Below is a small trained network, with its code and all its weights. Each question gives an input and a class and asks what happens when units are switched off, that is, made to give their printed mean instead of their output.

import numpy as np


def w(rows, s, z=0):
    codes = np.array(rows[::2]) - 128.0
    scale = np.full(codes.shape[1], s)
    scale[-1] = z or s
    return codes * scale


def norm(h):
    return h / np.sqrt((h * h).mean(-1, keepdims=True) + 1e-5)


def f(y):
    return np.maximum(y, 0)


def log_softmax(a):
    a = a - a.max(-1, keepdims=True)
    return a - np.log(np.exp(a).sum(-1, keepdims=True))


def net(x, mask):
    res = np.array(x, float).reshape(1, 4) / 4 @ E
    u = 0
    for l in range(4):
        y = f(norm(res) @ A[l][:, :-1].T + A[l][:, -1])
        res = res + np.where(mask[u : u + 8], y, B[l][:, -1]) @ B[l][:, :-1]
        u += 8
    return log_softmax(norm(res)[-1] @ U[:, :-1].T + U[:, -1])


A, B = {}, {}
E = w([
[176,52,95,123,198,9,121,147,107,96,214,106],'x0',
[62,68,148,134,89,168,149,178,181,79,230,151],'x1',
[104,117,155,163,184,117,165,74,78,73,109,159],'x2',
[219,120,169,192,162,133,135,113,2,235,162,166],'x3',
],0.0073)
A[0] = w([
[116,117,109,83,114,228,113,100,114,85,57,181,96],'L0N1',
[98,121,92,136,113,46,91,106,240,41,106,142,78],'L0N2',
[50,96,177,149,100,178,140,152,64,96,207,149,35],'L0N3',
[157,158,150,174,149,102,87,79,137,137,38,69,96],'L0N4',
[124,167,253,182,119,180,140,89,158,146,88,139,63],'L0N5',
[75,100,183,145,144,127,193,14,103,45,109,176,58],'L0N6',
[139,84,109,43,21,149,25,229,148,203,132,80,99],'L0N7',
[102,141,71,95,217,112,134,89,153,175,100,126,6],'L0N8',
],0.0055,0.0021)
B[0] = w([
[115,155,212,202,91,112,117,145,178,95,114,119,202],'L0N1',
[177,131,190,137,199,170,101,225,174,142,102,170,242],'L0N2',
[173,43,48,153,10,76,219,175,197,158,71,172,195],'L0N3',
[101,19,93,48,84,169,184,59,169,140,70,93,207],'L0N4',
[119,80,105,207,131,235,73,174,65,156,184,4,208],'L0N5',
[211,225,51,67,33,161,25,35,172,164,254,153,199],'L0N6',
[125,136,106,158,82,120,85,21,90,98,175,161,253],'L0N7',
[105,156,119,49,130,108,147,157,147,224,117,55,158],'L0N8',
],0.0058,0.0055)
A[1] = w([
[119,101,127,192,155,176,101,77,98,191,131,214,222],'L1N1',
[168,50,108,95,145,122,98,126,117,133,99,99,3],'L1N2',
[104,48,117,185,107,228,156,254,61,77,98,141,152],'L1N3',
[154,90,99,131,168,113,148,99,87,26,130,84,50],'L1N4',
[96,174,51,87,138,125,34,50,107,155,166,177,209],'L1N5',
[208,120,146,61,118,122,180,74,125,172,106,84,73],'L1N6',
[200,94,105,99,156,126,162,184,104,150,179,90,151],'L1N7',
[72,115,134,142,120,125,146,109,159,120,65,161,34],'L1N8',
],0.0062,0.00064)
B[1] = w([
[171,132,168,2,88,192,133,192,139,141,116,124,252],'L1N1',
[143,132,157,148,133,143,177,111,108,79,104,113,208],'L1N2',
[77,71,162,131,149,121,136,95,122,154,145,124,237],'L1N3',
[94,144,143,153,151,183,103,117,106,98,149,119,178],'L1N4',
[99,146,111,68,88,135,148,110,132,89,176,148,236],'L1N5',
[74,97,99,106,109,101,158,172,117,101,128,102,241],'L1N6',
[73,133,194,181,159,179,165,156,81,121,193,131,241],'L1N7',
[206,88,114,151,199,113,115,167,97,114,159,100,167],'L1N8',
],0.0085,0.0042)
A[2] = w([
[121,173,56,148,158,91,112,99,60,172,33,35,247],'L2N1',
[109,148,147,105,184,55,96,113,93,64,236,76,168],'L2N2',
[202,111,49,223,230,25,176,189,137,153,167,139,109],'L2N3',
[93,192,139,113,231,124,1,102,255,138,79,120,94],'L2N4',
[63,113,181,89,151,216,144,230,155,141,150,89,202],'L2N5',
[117,139,149,97,154,99,170,90,115,172,45,133,60],'L2N6',
[169,112,131,84,113,125,126,114,12,191,110,127,138],'L2N7',
[101,135,136,174,84,165,145,126,148,250,104,95,68],'L2N8',
],0.0057,0.0014)
B[2] = w([
[30,24,124,117,124,79,128,68,176,134,219,109,172],'L2N1',
[128,178,208,174,55,217,40,21,170,238,86,108,205],'L2N2',
[59,202,147,148,98,98,104,60,147,128,56,70,165],'L2N3',
[167,68,113,86,196,152,89,208,46,125,151,176,185],'L2N4',
[178,201,128,172,254,68,171,81,90,128,44,158,254],'L2N5',
[161,64,95,146,35,27,164,120,152,166,97,189,147],'L2N6',
[113,132,68,127,135,124,89,245,239,17,170,171,197],'L2N7',
[88,154,134,175,206,40,117,112,72,81,144,64,188],'L2N8',
],0.0065,0.0076)
A[3] = w([
[122,129,97,21,231,155,120,108,125,100,108,140,160],'L3N1',
[110,173,175,60,130,144,135,112,114,81,42,25,155],'L3N2',
[66,193,129,216,129,192,114,108,77,155,81,94,94],'L3N3',
[152,175,172,174,92,100,218,163,37,163,123,134,147],'L3N4',
[120,60,100,188,89,110,206,119,220,155,84,223,122],'L3N5',
[94,25,101,126,63,173,149,87,175,134,202,156,251],'L3N6',
[254,84,132,137,202,118,102,222,36,175,157,186,138],'L3N7',
[161,184,82,71,96,151,57,63,127,64,218,167,135],'L3N8',
],0.0057,0.0022)
B[3] = w([
[103,92,118,137,64,123,198,204,193,129,178,222,207],'L3N1',
[144,70,184,212,155,91,151,142,71,160,192,186,212],'L3N2',
[205,138,241,147,208,75,46,13,183,123,194,79,224],'L3N3',
[40,130,65,124,156,109,78,235,149,11,83,202,184],'L3N4',
[103,59,103,60,71,54,168,133,29,242,105,106,179],'L3N5',
[170,158,65,92,127,62,189,62,45,180,42,34,255],'L3N6',
[129,143,87,19,138,169,95,209,255,79,5,203,222],'L3N7',
[199,251,89,136,101,219,124,163,31,130,117,103,225],'L3N8',
],0.0058,0.0062)
U = w([
[91,89,123,98,198,149,112,231,204,72,107,250,250],'0',
[99,148,241,244,196,100,60,29,123,143,159,52,233],'1',
[62,1,55,123,72,14,253,87,76,220,123,76,31],'2',
[167,246,52,86,15,186,106,80,85,120,203,123,3],'3',
],0.0084,0.00081)

Each question gives the input, the list of numbers given to net, and the class t.
The units are the neurons (one row each of A and B). Each row of codes is followed by its name. A weight is (code - 128) times the scale printed after its matrix; where a second scale follows, it is the last column's (A, B and U).
mask holds one flag per neuron, layer by layer. A switched-off neuron (its flag False) gives its mean, the last column of its row in B, instead of its output. The means were averaged over made-up inputs and are rounded, as every weight is.
A unit's drop is (log p(t) with every unit on - log p(t) with that unit switched off) / (log p(t) with every unit on - log p(t) with every unit switched off).
The circuit of an input: a set's keep is (log p(t) with only the set's units on - log p(t) with every unit switched off) / (log p(t) with every unit on - log p(t) with every unit switched off). Starting from the 12 units with the biggest drops (on a tie, the unit counted first), units are removed one at a time, each time the one whose removal leaves the highest keep (on an exact tie, the one counted first), for as long as the keep stays at least 0.8.
circuit, biggest first: the units of the circuit, biggest drop first
most important unit: the unit with the biggest drop
top k neurons: the k neurons with the biggest drops, biggest first
top k neurons in layer l: the k neurons of layer l with the biggest drops, biggest first
input [-4,-4,7,-2], class 3: circuit, biggest first	(L0N6)
input [6,-7,6,-1], class 2: top 2 neurons in layer 3	(L3N3, L3N6)
input [-8,-7,-3,8], class 0: top 3 neurons	(L1N1, L2N2, L2N7)
input [-3,2,8,7], class 3: top 2 neurons	(L0N6, L0N2)
input [-5,2,1,7], class 0: top 2 neurons	(L1N1, L3N7)
input [8,-5,-8,-4], class 1: circuit, biggest first	(L2N2, L1N7)
input [-4,-6,3,6], class 0: top 3 neurons in layer 0	(L0N5, L0N7, L0N3)
input [7,4,-7,-1], class 1: top 2 neurons	(L0N6, L2N2)
input [-6,-2,8,-6], class 3: top 4 neurons	(L0N6, L3N8, L1N7, L2N4)
input [-2,4,5,5], class 0: top 3 neurons in layer 2	(L2N2, L2N1, L2N8)
input [3,8,-8,-2], class 2: top 3 neurons in layer 0	(L0N6, L0N3, L0N2)
input [-6,-2,8,6], class 3: top 3 neurons	(L0N6, L0N2, L1N1)
input [-2,6,-7,8], class 0: top 2 neurons	(L0N6, L3N7)
input [-2,1,7,8], class 0: most important unit	L0N7
input [8,5,1,-6], class 1: top 3 neurons in layer 2	(L2N2, L2N7, L2N3)
input [3,-8,1,7], class 2: top 4 neurons in layer 2	(L2N1, L2N5, L2N6, L2N4)
input [-7,-6,5,7], class 0: top 4 neurons	(L1N1, L2N2, L2N7, L2N3)
input [5,3,-3,-4], class 1: top 2 neurons	(L2N2, L1N1)
input [1,5,4,-4], class 2: top 3 neurons	(L0N3, L3N5, L1N1)
input [-5,1,6,-3], class 3: top neuron	(L0N6)
input [3,-4,5,0], class 3: top 3 neurons	(L0N6, L1N5, L3N8)
input [0,-6,6,-5], class 2: top 2 neurons in layer 2	(L2N5, L2N7)
input [4,-7,-6,-3], class 2: top 2 neurons in layer 0	(L0N6, L0N4)
